Here is a tiny trained network, its code and every weight. The questions are about switching its units off for an input and a class, where a switched-off unit gives its printed mean instead of its output.

import numpy as np


def w(rows, s, z=0):
    codes = np.array(rows[::2]) - 128.0
    scale = np.full(codes.shape[1], s)
    scale[-1] = z or s
    return codes * scale


def norm(h):
    return h / np.sqrt((h * h).mean(-1, keepdims=True) + 1e-5)


def f(y):
    return y / 2 * (1 + np.tanh(0.7978845608 * (y + 0.044715 * y**3)))


def log_softmax(a):
    a = a - a.max(-1, keepdims=True)
    return a - np.log(np.exp(a).sum(-1, keepdims=True))


def net(x, mask):
    res = np.array(x, float).reshape(1, 4) / 4 @ E
    u = 0
    for l in range(4):
        y = f(norm(res) @ A[l][:, :-1].T + A[l][:, -1])
        res = res + np.where(mask[u : u + 6], y, B[l][:, -1]) @ B[l][:, :-1]
        u += 6
    return log_softmax(norm(res)[-1] @ U[:, :-1].T + U[:, -1])


A, B = {}, {}
E = w([
[147,169,184,105],'x0',
[120,155,143,252],'x1',
[47,252,59,109],'x2',
[64,109,174,109],'x3',
],0.0043)
A[0] = w([
[84,82,44,156,7],'0.n0',
[103,157,90,11,39],'0.n1',
[236,254,227,96,210],'0.n2',
[16,99,211,100,29],'0.n3',
[180,181,185,105,98],'0.n4',
[153,82,111,139,253],'0.n5',
],0.0068,0.0017)
B[0] = w([
[123,112,108,119,134],'0.n0',
[101,176,193,146,213],'0.n1',
[30,61,109,162,252],'0.n2',
[123,54,32,158,163],'0.n3',
[40,2,58,103,149],'0.n4',
[105,204,76,147,194],'0.n5',
],0.007,0.0029)
A[1] = w([
[163,127,170,20,122],'1.n0',
[118,120,161,187,149],'1.n1',
[215,79,253,54,253],'1.n2',
[199,26,148,202,122],'1.n3',
[170,32,67,152,192],'1.n4',
[117,148,191,63,57],'1.n5',
],0.0071,0.0018)
B[1] = w([
[162,168,143,254,154],'1.n0',
[191,204,210,115,167],'1.n1',
[98,219,186,109,199],'1.n2',
[108,155,115,39,252],'1.n3',
[126,99,118,85,238],'1.n4',
[218,112,113,161,130],'1.n5',
],0.0083,0.0034)
A[2] = w([
[90,142,107,175,117],'2.n0',
[168,180,42,106,124],'2.n1',
[44,87,7,191,161],'2.n2',
[104,227,255,94,246],'2.n3',
[67,66,141,117,225],'2.n4',
[184,57,161,95,124],'2.n5',
],0.0074,0.0013)
B[2] = w([
[134,236,165,129,154],'2.n0',
[84,64,88,112,164],'2.n1',
[140,29,135,21,213],'2.n2',
[130,171,35,211,254],'2.n3',
[203,115,2,193,178],'2.n4',
[32,144,100,53,133],'2.n5',
],0.0052,0.0057)
A[3] = w([
[154,140,168,103,3],'3.n0',
[90,156,142,168,202],'3.n1',
[131,86,76,101,128],'3.n2',
[26,174,98,151,29],'3.n3',
[217,158,215,70,138],'3.n4',
[124,177,112,255,101],'3.n5',
],0.01,0.0011)
B[3] = w([
[117,180,214,195,107],'3.n0',
[84,115,34,43,171],'3.n1',
[134,92,95,141,203],'3.n2',
[177,134,212,81,253],'3.n3',
[6,253,127,84,125],'3.n4',
[115,86,109,170,245],'3.n5',
],0.006,0.0055)
U = w([
[78,214,135,92,176],'0',
[93,73,104,120,180],'1',
[111,182,83,222,157],'2',
[155,78,100,101,133],'3',
[172,100,116,166,62],'4',
[142,108,216,203,2],'5',
[193,132,249,188,21],'6',
],0.015,0.0081)

Each question gives the input, the list of numbers given to net, and the class t.
The units are the neurons (one row each of A and B). Each row of codes is followed by its name. A weight is (code - 128) times the scale printed after its matrix; where a second scale follows, it is the last column's (A, B and U).
mask holds one flag per neuron, layer by layer. A switched-off neuron (its flag False) gives its mean, the last column of its row in B, instead of its output. The means were averaged over made-up inputs and are rounded, as every weight is.
A unit's drop is (log p(t) with every unit on - log p(t) with that unit switched off) / (log p(t) with every unit on - log p(t) with every unit switched off).
The circuit of an input: a set's keep is (log p(t) with only the set's units on - log p(t) with every unit switched off) / (log p(t) with every unit on - log p(t) with every unit switched off). Starting from the 12 units with the biggest drops (on a tie, the unit counted first), units are removed one at a time, each time the one whose removal leaves the highest keep (on an exact tie, the one counted first), for as long as the keep stays at least 0.8.
circuit, biggest first: the units of the circuit, biggest drop first
unit that matters most: the unit with the biggest drop
top k neurons: the k neurons with the biggest drops, biggest first
top k neurons in layer l: the k neurons of layer l with the biggest drops, biggest first
input [4,-5,-2,-2], class 2: top 2 neurons : 2.n4, 0.n3
input [1,2,-8,7], class 0: unit that matters most : 1.n3
input [8,8,3,4], class 1: circuit, biggest first : 0.n2, 1.n2, 2.n2
input [-3,-3,6,8], class 3: top 4 neurons in layer 1 : 1.n2, 1.n1, 1.n3, 1.n5
input [-2,-6,4,-6], class 2: top 3 neurons : 0.n2, 0.n3, 0.n1
input [2,2,1,4], class 3: circuit, biggest first : 0.n3, 2.n2
input [-4,6,5,7], class 3: circuit, biggest first : 1.n2, 2.n2
input [6,-7,-4,-6], class 2: top 2 neurons in layer 1 : 1.n0, 1.n2
input [2,0,-5,-3], class 0: top 2 neurons : 1.n3, 0.n3
input [-7,4,3,-8], class 3: top 2 neurons : 2.n2, 2.n3
input [4,-8,7,-2], class 2: top 3 neurons in layer 1 : 1.n0, 1.n3, 1.n5
input [5,-8,-3,-2], class 2: circuit, biggest first : 1.n0, 2.n3
input [6,5,-5,1], class 1: circuit, biggest first : 0.n2, 1.n3
input [3,7,-5,3], class 2: top 3 neurons : 2.n3, 3.n5, 1.n1
input [6,1,-1,-1], class 1: circuit, biggest first : 0.n2
input [-8,5,-8,5], class 0: top 3 neurons in layer 0 : 0.n2, 0.n4, 0.n3
input [7,-6,-7,5], class 0: top 2 neurons : 1.n2, 3.n1
input [8,6,-3,4], class 1: top 2 neurons : 0.n2, 0.n4
input [0,-7,-8,8], class 0: top 2 neurons : 1.n2, 0.n2
input [4,7,-3,6], class 2: unit that matters most : 2.n3
input [1,-8,6,5], class 2: top 3 neurons in layer 0 : 0.n1, 0.n2, 0.n5
input [7,7,-8,8], class 0: top 4 neurons in layer 1 : 1.n3, 1.n2, 1.n1, 1.n0
input [3,6,-4,6], class 2: top 2 neurons : 2.n2, 2.n3
input [8,-4,-8,5], class 0: top 3 neurons : 1.n2, 1.n3, 2.n1
input [1,-3,-7,-7], class 0: top 2 neurons : 1.n2, 0.n3
input [4,6,-1,8], class 3: top 4 neurons : 0.n3, 0.n1, 1.n2, 1.n0
input [2,0,6,-8], class 3: unit that matters most : 1.n2
input [-6,-8,4,-5], class 2: top 3 neurons in layer 0 : 0.n2, 0.n4, 0.n3
